Here are made-up objects, facts about them, and rows of numbers that follow some of those facts. Name the object behind each unnamed row.

Facts:
Ψ: points at; Ξ: refers to; Λ: belongs to class; α: is of sort
bagro Ψ brotes zibru traruk gapek tranor grubu
baske Ψ skosku skefle fliku grubu
brabrar Ψ zasul pufe grunim maskek
brubal Ψ brupli sesku bomim
desta Ψ plagu skobir retol
dodok Ψ flunan
drepem Ψ skapuvom branok bregizi
drepu Ψ vibrir nosak skestidis
drodo Ψ klesku grolal feple domar grubu
drogifla Ψ grunak piflu flisto bomim
drovom Ψ bevak pegin
drozos Ψ gara fedrik
drudofik Ψ deple takir
drutrem Ψ migram
dubrabrom Ψ silu stipo
fiplitral Ψ silu flunan skibrum
flistol Ψ silu flunan grubu
flogrum Ψ klugrun golavi sesku
fubrevur Ψ mozisok
gemakik Ψ golavi
gepler Ψ vibrir lugrum kaskal
gepur Ψ klugrun silu klapeskom
kiplek Ψ stadreda bregizi
kipler Ψ robur
kladu Ψ brupli
kluma Ψ skobramem flunan
lenos Ψ narur droluk gara
leplu Ψ pebrunam klesku droluk
lodre Ψ losus kligros fliku
luzal Ψ geflok dugron briskis
megulan Ψ grunak branok gara soklam
misam Ψ keli
mufla Ψ keli bubul skestidis
mugrik Ψ migram zezam dustos
muplu Ψ treplomam vagas droluk sume
nobregak Ψ luba robur
pedar Ψ gregri trigrok
pladrogil Ψ flaflo tragra
pletos Ψ kaskal zezam
plustus Ψ dugron
reben Ψ skobramem grunim sume povam
relo Ψ luba mozisok
rora Ψ plupo
rusun Ψ skosku trunin
satri Ψ skibrum
sazin Ψ skosku gara
seskal Ψ plipler skefle
skarul Ψ plagu losus tranor domar
sozis Ψ tuvim
stedrobun Ψ regro pastik
supliplo Ψ rute grunim regro
tagra Ψ bubul fliku grubu
tatim Ψ lugrum gregri bogo pludo
tostiron Ψ luba steklan
tridrun Ψ keli skugrek puze
trimon Ψ dubror puze
triskal Ψ safas trigrok tragra
trubadar Ψ grunak
vebur Ψ sistir droluk stadreda losta
visim Ψ stadreda retol
voral Ψ gregri drister
zimem Ψ pegin
zise Ψ bubul narur brupli gregri retol
zistos Ψ stutre safas
zusko Ψ pastik skudrar pludo
{bagro baske brotes brutus geflok gepler lodre maskek migram pebrunam pizevok sistir skefle skestidis skobramem stipo trimon vodrok} Ξ dalem
{baske drogifla luzal maskek pedar pletos stedrobun vifla} Ξ supliplo
{brupli fiplitral skosku steklan} Ξ pizevok
{brupli gara lovo sesku} Ξ sume
{buzaru muplu rute voklur} Ξ lefek
{deple mozisok pufe sazin skudrar soklam stedrobun} Ξ trunin
{domar} Ξ kipler
{domik gepler kladu migram sazin skestidis vagas} Ξ drudofik
{domik skobir} Ξ skobramem
{domik trubadar vodrok zasul} Ξ pebrunam
{drogifla} Ξ luba
{drogifla fliku migram skibrum} Ξ stedrobun
{drozos vifla} Ξ steklan
{drozos rora skobramem} Ξ pufe
{drudofik lefek stipo zasul} Ξ soklam
{dugron pletos} Ξ domik
{dugron} Ξ tuvim
{fiplitral} Ξ flero
{flero} Ξ retol
{fliku vifla} Ξ geflok
{flisto lodre muplu ristasken zistos} Ξ traruk
{gepler tuvim} Ξ ristasken
{grolal} Ξ sistir
{kladu} Ξ brotes
{lodre ristasken} Ξ trimon
{maskek} Ξ lodre
{plekeflas} Ξ zistos
{pletos skobramem} Ξ zimem
{pletos} Ξ voklur
{ponen} Ξ flogrum
{rora} Ξ pleflam
{sazin} Ξ mozisok
{sazin} Ξ brupli
{sesku} Ξ pletos
{skestidis} Ξ vagas
{skobir} Ξ luzal
{trimon} Ξ flisto
{zigrik} Ξ grolal
Λ 398 <- bagro brabrar brutus buzaru domar drepem droluk drudofik dubrabrom dubror dugron fiplitral gara grunak kaskal kiplek klugrun losta losus maskek megulan mozisok plaren pludo plustus ponen povam pufe regro rora rusun sistir skarul skibrum sozis stutre supliplo tatim tostiron vodrok voklur zezam zibru zigrik
Λ 605 <- baske branok brotur bubul drister drodo dustos dutre flero flogrum geflok gepur grolal keli kipler klamer klapeskom klesku lefek leskatok luba luzal mufla narur nobregak nosak pebrunam pizevok pladrogil pleflam plipler plupo sazin seskal skosku stedrobun tagu tragra vibrir zimem zise
Λ 951 <- bevak bogo briskis brupli dalem deple domik drepu drogifla drovom drozos drutrem fedrik feple flaflo flistol fubrevur gapek golavi grasa gregri kluma lenos leplu lodre migram pedar piflu plagu plekeflas puze ristasken robur rubi safas satri sesku silu skefle skestidis skobir skugrek stadreda steklan stipo tagra takir traruk trigrok trimon trunin vebur vifla visim voral zadrir zistos zusko
Λ 759 <- bomim bregizi brotes brubal desta dodok fliku flisto flunan gemakik gepler grubu grunim kladu kligros lovo lugrum misam momomar mugrik muplu pastik pegin pletos reben relo retol rute skapuvom skobramem skudrar soklam stosopu stufak sume tranor treplomam tridrun triskal trubadar tuvim vagas zasul zesko
[bagro bevak bogo branok briskis brotes brotur brutus bubul domar domik drepem dubror dugron flaflo fliku flistol flogrum fubrevur gapek gepler golavi kiplek kladu klamer kligros klugrun lefek luba lugrum luzal migram mozisok narur pastik pebrunam pedar pegin piflu plaren plupo pufe reben regro rusun rute satri seskal sistir skapuvom skarul skosku stadreda stipo stosopu stufak sume supliplo tagra tatim tostiron traruk trigrok trimon trubadar vagas vibrir zadrir zise zistos zusko] α 654
[baske bregizi brupli buzaru dalem drister droluk drudofik drutrem dutre feple gepur grolal grunim lenos lovo misam muplu nosak pladrogil pleflam plipler pludo puze rubi safas sesku silu skobir sozis stedrobun steklan stutre tragra treplomam zezam] α 876
[bomim drodo dustos gemakik lodre maskek plustus triskal tuvim vebur visim zasul] α 927
[brabrar drogifla drovom drozos flunan gara gregri kaskal kipler klesku kluma leplu leskatok losta losus megulan momomar mugrik nobregak pizevok plagu plekeflas pletos povam rora sazin skefle skestidis skobramem skudrar skugrek takir vifla voklur zesko zigrik zimem] α 753
[brubal deple desta dodok dubrabrom fedrik flero flisto grunak klapeskom ristasken robur tagu tridrun trunin vodrok zibru] α 578
[drepu fiplitral geflok grasa grubu keli mufla ponen relo retol skibrum soklam tranor voral] α 566

Known rows:
[  2   0  -6   5   5   1  28  -4   5  -2  -5  -8 -17  -5  -3   6  17  -2
  -2  14   4 -21   0  17   6 -21  15   8 -19  -5 -17   2  -3   5   7  -8
   3  10  -5 -13  19  15  -3   8 -11   0  -5  -5 -17  -4]: stufak
[ -1   2  -8  13   7  -1  17  -2  10   6  -6  -8 -10   1  -1   1  18   1
  -4  16   6 -16  -2  23   4 -18  26  10 -13   4 -23   9   2   5   4 -19
  -2   7  -4 -11  11  19  -7   7  -9  -8  -2  -3 -16  -7]: zezam
[  2   1  -8   5   5   1  29  -5   3  -2  -7  -8 -21  -5  -4   5  18  -2
   0  12   3 -20   0  17   4 -21  13   9 -17  -4 -16   3  -2   4   8  -9
   2   9  -5 -11  19  16  -3   7 -13  -3  -3  -6 -16  -6]: lugrum
[ 21  -2  15  10  -6  -6  23   3  10   4 -18 -13 -13   5   0  11  -8  -6
   1  38  20 -12  15  26  16   0  20   5 -11  -3 -20 -17 -16   6  16 -21
  11  12 -17 -18   2  23   5   5   4  34 -29 -15 -29   2]: flunan
[  3   1  -7  12  22  -1  29   0   4 -13 -12 -14  -9  -7  -2   6  19  -1
   0  22   4 -12   3  20   0 -11  25   3 -17  -4 -15   2  -1   6   6  -5
   2   9   1  -7  14  24   3  -4   8   0   2 -12  -9  -3]: seskal
[ 11   0  -6  16  26  -5  11  24 -21 -10  -1 -19   2 -12  -5   5  15   5
   1  16  -5 -35   2  12  14 -21  39  13  -2 -23  -9  -9  13   4  11   3
  13   7   5 -22   6  28   7   0  13  -5  16  -3  -7  -6]: trubadar
[-11   0 -10   9  10   4  14   4  15  -1   2 -10   4  -4   6  10  21   3
  -9  19   6 -18   2  23   3 -15  37   9 -18   4 -22   7   4   5   0 -19
  -6  13   0 -12  10  23  -8   7  -5  -8   6   0 -15  -4]: grunak
[  3   0  -7   7   6   1  28  -5   3  -3  -6  -9 -21  -6  -3   5  18  -2
   1  13   4 -19   1  17   5 -21  14   8 -18  -6 -17   2  -3   6   6  -9
   4   9  -5 -13  20  16  -3  10 -12  -3  -6  -6 -17  -6]: pastik
[  3   3   0  20  13  -1  28   6 -11  12   2 -24  -7 -22  -6 -15  19 -11
   4  17   1 -19  -1  23   3 -20   6   1  -7 -23 -18   2  10   6  21 -23
  26  12  -6 -29  -7   8   6  26  10 -22  28  14 -22  -1]: pufe
[  0   9   5  18  37 -13  -3  24   1 -15   3 -31  24 -22   4   7   6 -10
  -5  19 -10 -30  -3   9   8 -18  48   1   4 -19  -5 -12   9   0   8  -8
   4  18   6 -16  -4  27  -3   4  29 -18  28   6  -1   4]: drozos
[  7   4  -5   1  10   0  28  -4  10   6  -7  -8 -11  -4  -8   8  13 -22
  -2  18   5 -17  -3  18   2 -21  13   3 -13   5 -17   0   3   3   7  -8
  -3   9  -5  -5  18  20  -6   6   0  -5   5   2 -16   2]: gapek
[  4   4 -12  15  32  -2  31  -2   0 -19 -15 -16 -17  -6  -5   1  27   0
   1  21  -1 -10  -1  22  -6 -13  28   8 -16  -6 -13   7  -1   6   3  -5
   1   5   5  -2  18  26   5  -4   6  -8   9 -17  -1 -10]: zise
[  1   2  -9  15  23  -6  20   3   4 -11 -12 -15 -20   2   0   2  18   2
  -2  21   0 -15   4  25  -2 -15  36  13 -14 -11 -15   6  -9   3  -2 -17
   1   6   0  -5  14  24   7   2  -8  -4  -1 -22  -2 -12]: misam
[ 17   2   0  11  15  -3  15  17 -16  17  -1 -16   0 -11 -15  -1   7 -22
   4  15  -2 -31  -4  16  13 -26  18   9   5 -12 -15  -9  19   2  16  -6
  14   4  -4 -23   3  21  -1  14  13 -18  28  15 -18   3]: domik
[  5   2 -10  11   9   1  27  -5   8   1  -8  -8 -12  -5  -6   3  22   0
   0  14   7 -15  -3  20   3 -18  13   7 -16   0 -20   5   4   7  10  -9
   1   9  -5 -10  15  17  -6   6  -5  -5  -3   0 -16  -4]: regro
[ 22   7   0  23  38 -11  15  16 -10  -3 -13 -25  -9 -11 -15  -4  11 -17
   9  14  -7 -22  -8  18   2 -17  27  12  14 -16  -8  -6   9  -1  14  -6
  10   2   3 -11   7  23   4  12  15 -20  27   2   0  -5]: pedar
[ -2   7  -4   5  13  -6  10  -4   7   9  -8  -6 -10   7  -4   0  12 -22
 -12  18   4 -17  -2  24   9 -25  27   5 -11   9 -19   5   1   2   1 -22
  -6  12  -6  -8  16  22  -9   3  -3  -9   8  -7 -16  -1]: grasa
[  7   4  -6   3  10   0  27  -4   8   5  -8  -7 -10  -4  -9   7  14 -21
   0  18   5 -16  -3  18   1 -21  14   4 -13   5 -17   0   3   3   7  -8
  -3   9  -5  -5  19  22  -7   4   1  -6   6   2 -15   2]: zadrir
[ -5  -1  -6   7   7   6  38   2 -15  13   6 -18 -16 -19  -4 -10  22 -14
   2  27   4 -18  10  26   0 -22   5   0 -23 -26 -17   2   3   8  11 -24
  27  11  -4 -25   3  13  17  23   3 -15  28   1 -23  -3]: sume

Which object is each row?
No name comes twice in this set of rows, the named rows included.
[  3  -2 -11  19  25   6  42  10 -29  11   1 -25 -14 -20 -11 -21  31 -16
   6  38   4  -8  13  33  -7 -14   8   1 -20 -32 -19   6  11  11  12 -26
  36   6   4 -24  -6  24  31  17  25 -16  46  -1 -15  -6] -> supliplo
[ 11   0   3  20  15  -3  22   5  15  -4 -14 -15  -6   5   1   7   8   1
  -1  35  14  -5  10  30   4   2  37  11  -6  -1 -22  -4  -7   6   8 -22
   3   9  -5  -9   2  28   5   1   6  16  -9 -14 -15  -4] -> dubrabrom
[ 17   6  -8  14  29  -5  34  -5   3  -5 -20 -12 -28   0 -15   0  17 -21
   8  20   2  -6  -4  25  -7 -13  16  11  -4   0 -14   1  -4   2   4  -8
   0   0  -1   4  21  26   5   3   1  -7   8 -13  -1  -7] -> fubrevur
[ 14   2  -1  22  27  -6  21  13 -14  -3  -8 -25  -8 -14 -10  -7  15  -6
   6  18  -2 -21   0  20   3 -15  22   7   0 -21 -12  -3  10   4  17 -13
  19   5   0 -21   0  19   9  12  17 -17  22   1 -10  -5] -> luzal
[  6  -1  -5  14  13  -2   2  17 -25  22   0 -12  -2   1  -8 -11  17  -9
  -7  18   3 -32   2  24  18 -31  28  12  -6 -14 -22   4  23   4  11 -23
  19   6  -3 -33   0  23   4  11   9 -19  27   3 -23  -4] -> geflok
[  4   7   8  20  13  -8   5  11  -2   3   0 -25  -8 -18  -1  -4   6  -2
   1   5  -5 -31  -7  15  11 -23  20  10   4 -22 -12  -4   1  -1  17 -20
  18  13  -7 -29  -3   6  -5  27  -6 -21   9  10 -16  -4] -> skudrar
[  1   6  -5  13  10  -9   3  -2  11   0  -9  -5  -8   7   1   0  17   1
 -11   9   5 -21  -6  18  15 -22  28  10  -9   7 -22   7   3   4   6 -18
  -7  14  -6 -15  12  17 -15   2  -7  -7  -9  -6 -19  -8] -> ponen
[ 17  -4  12  17   9  -5  23   8  12  -8 -18 -18 -12   7   3  11  -4  -1
   2  43  18  -6  18  32   8   6  38  10  -7  -8 -18 -14 -19   4  10 -24
   8   8 -10 -13   1  29  11   2   4  30 -21 -24 -17  -4] -> dodok
[ -3  -7 -18   2  10  16  35  18 -37  45  12 -10  -5  -4 -16 -14  23 -39
   0  47   9 -19  18  38   0 -28  17   5 -25 -18 -27   6  24   8   0 -32
  32   1   0 -28  -1  36  33  17  18 -20  64   4 -24   2] -> dalem
[ 28  -2  -5  20  28  -9   5  28 -25  -6 -11 -16  -6  -2 -15   6  10   7
   7   9  -5 -40  -5  12  19 -22  36  22  12 -21 -11 -12  15   1  14   5
  11  -1   2 -22   9  29   2   1   7  -6   9  -2  -8 -11] -> gepler
[  2   2  -5  20  28   1  25  15 -22   8  -4 -24 -10 -13  -7 -13  20 -11
   2  30   1 -14   6  30  -3 -14  23   8  -8 -24 -17   3  10   6   9 -25
  27   5   3 -23  -4  24  21  14  17 -17  37  -5 -11  -6] -> zimem
[ 16  -4 -11  13  10   3  15  20 -22  16   1 -10   2  -8 -13  -1  17  -2
   0  16   4 -34  -1  17  15 -25  20  12  -5 -12 -21  -2  25   7  15  -4
  16   2  -1 -29   4  26   1   8  10 -11  22  12 -23  -3] -> sistir
[ 16   4   0  11  21  -5  32  -1   8  -7 -18 -15 -13  -1 -10   6   8 -21
   5  31   8  -8   4  22  -1  -9  21   4  -8  -1 -15  -9  -5   4   8  -9
   2   6  -4   0  15  27   5  -3  14   8   2 -11 -10   1] -> satri

Now the same objects, written a new way:
Known rows:
[ -8   6 -18  -7  -4  -3 -11 -13 -12  -2   1 -10  -8   9 -12]: rute
[ -5  -2   3   2   1  18 -10   8  -7   9   5  10   0  -7   7]: kluma
[ 22   1 -20   2   1 -13 -13  -5 -32  -2   1 -21   7  -8  29]: drogifla
[-11 -13  23  -1   3   0   4   3  11   4  -1  -1   0  -1  -9]: pludo
[ 12   9 -48  -8  -4  -5 -17  -8 -21  -1   6 -30 -13   5  -3]: gepler
[-9 -3 13  1  5 13  5  9 -5  6  3  3  7 -1  0]: grasa
[  3  -6  16  -2  -4  10 -13  -1   7   0  -1  10   6  -3 -12]: klapeskom
[ -6 -11  11   2   3   0   5   2  15  -6   2   3   7  -1  -8]: bregizi
[12 -2 10  5 14  7  9 15  6  1  6  0 -1 -6 -4]: kiplek
[  4  -7   7   0  -4  17  -4   4   9   3   0   7   2  -9 -10]: leskatok
[ 0 -5  6  7 -1 15 -1 10 -1  1  4  5  2 -5 -7]: gemakik
[-3 -5 21 -1  5 -5 -6 -2 11  2  6 13  5 -4 -2]: zibru
[ -1  16 -55 -11  -4 -14  -9  -2  -9   3  13 -13  -6   7  10]: lodre
[  8   6 -29 -10  -7 -21 -16 -16 -10   5   3 -21  -9   2   6]: vodrok
[  7  -2  13   1  -2  11  -2   5   0  -1  -1   5   2   2 -16]: klamer
[ -8  -9  15   2   2   6   9   4   8  -8   2   3   8  -1 -11]: bomim
[  9   4   2   5   2  25   3  13  13   3  -2  14  -5  -4 -12]: flogrum
[ -4  29 -27  15 -13  -4  31  -3  20  13 -21  10 -29   1  16]: supliplo
[  8  -2   1   4  -7  15 -17  13   5   4   2  10  -2  -3  -3]: gepur

Which object is each row?
No name comes twice in this set of rows, the named rows included.
[ 25  10 -45  -3 -14 -29 -29  -5 -14  -5   3 -12  -1   1  16] -> baske
[ -4  15 -27  -6  -3 -12   1 -12 -13   0  -5 -12  -6  10  12] -> domik
[ 15   6   5   7  -9 -22 -24   1 -37   4  -1  -6  -1  -5  16] -> fiplitral
[24 -1 -1  5  6 21  3 17 10 -5  4  2  2 -5 -6] -> zise
[16 -3  2  3 -5 17 -4 16  7  0  4  4  4 -6 -7] -> mufla
[ -8  18 -53 -10   2   2   4  -5   0   6   6 -14 -16   7   2] -> trimon
[-11   6 -48 -13  -3   0   4 -15  26   1   8 -11 -11   7  -8] -> flisto
[ -5   8 -32 -15  -3 -28  -6 -18 -12  -4   4 -10   3   5  15] -> skefle
[ -2   6 -19 -11 -14 -31 -20 -16 -27   3   1 -21  -6   9  -1] -> maskek
[ 5 -6 -3  3 11 11  5 17  5  0  7  1  6 -4 11] -> lenos

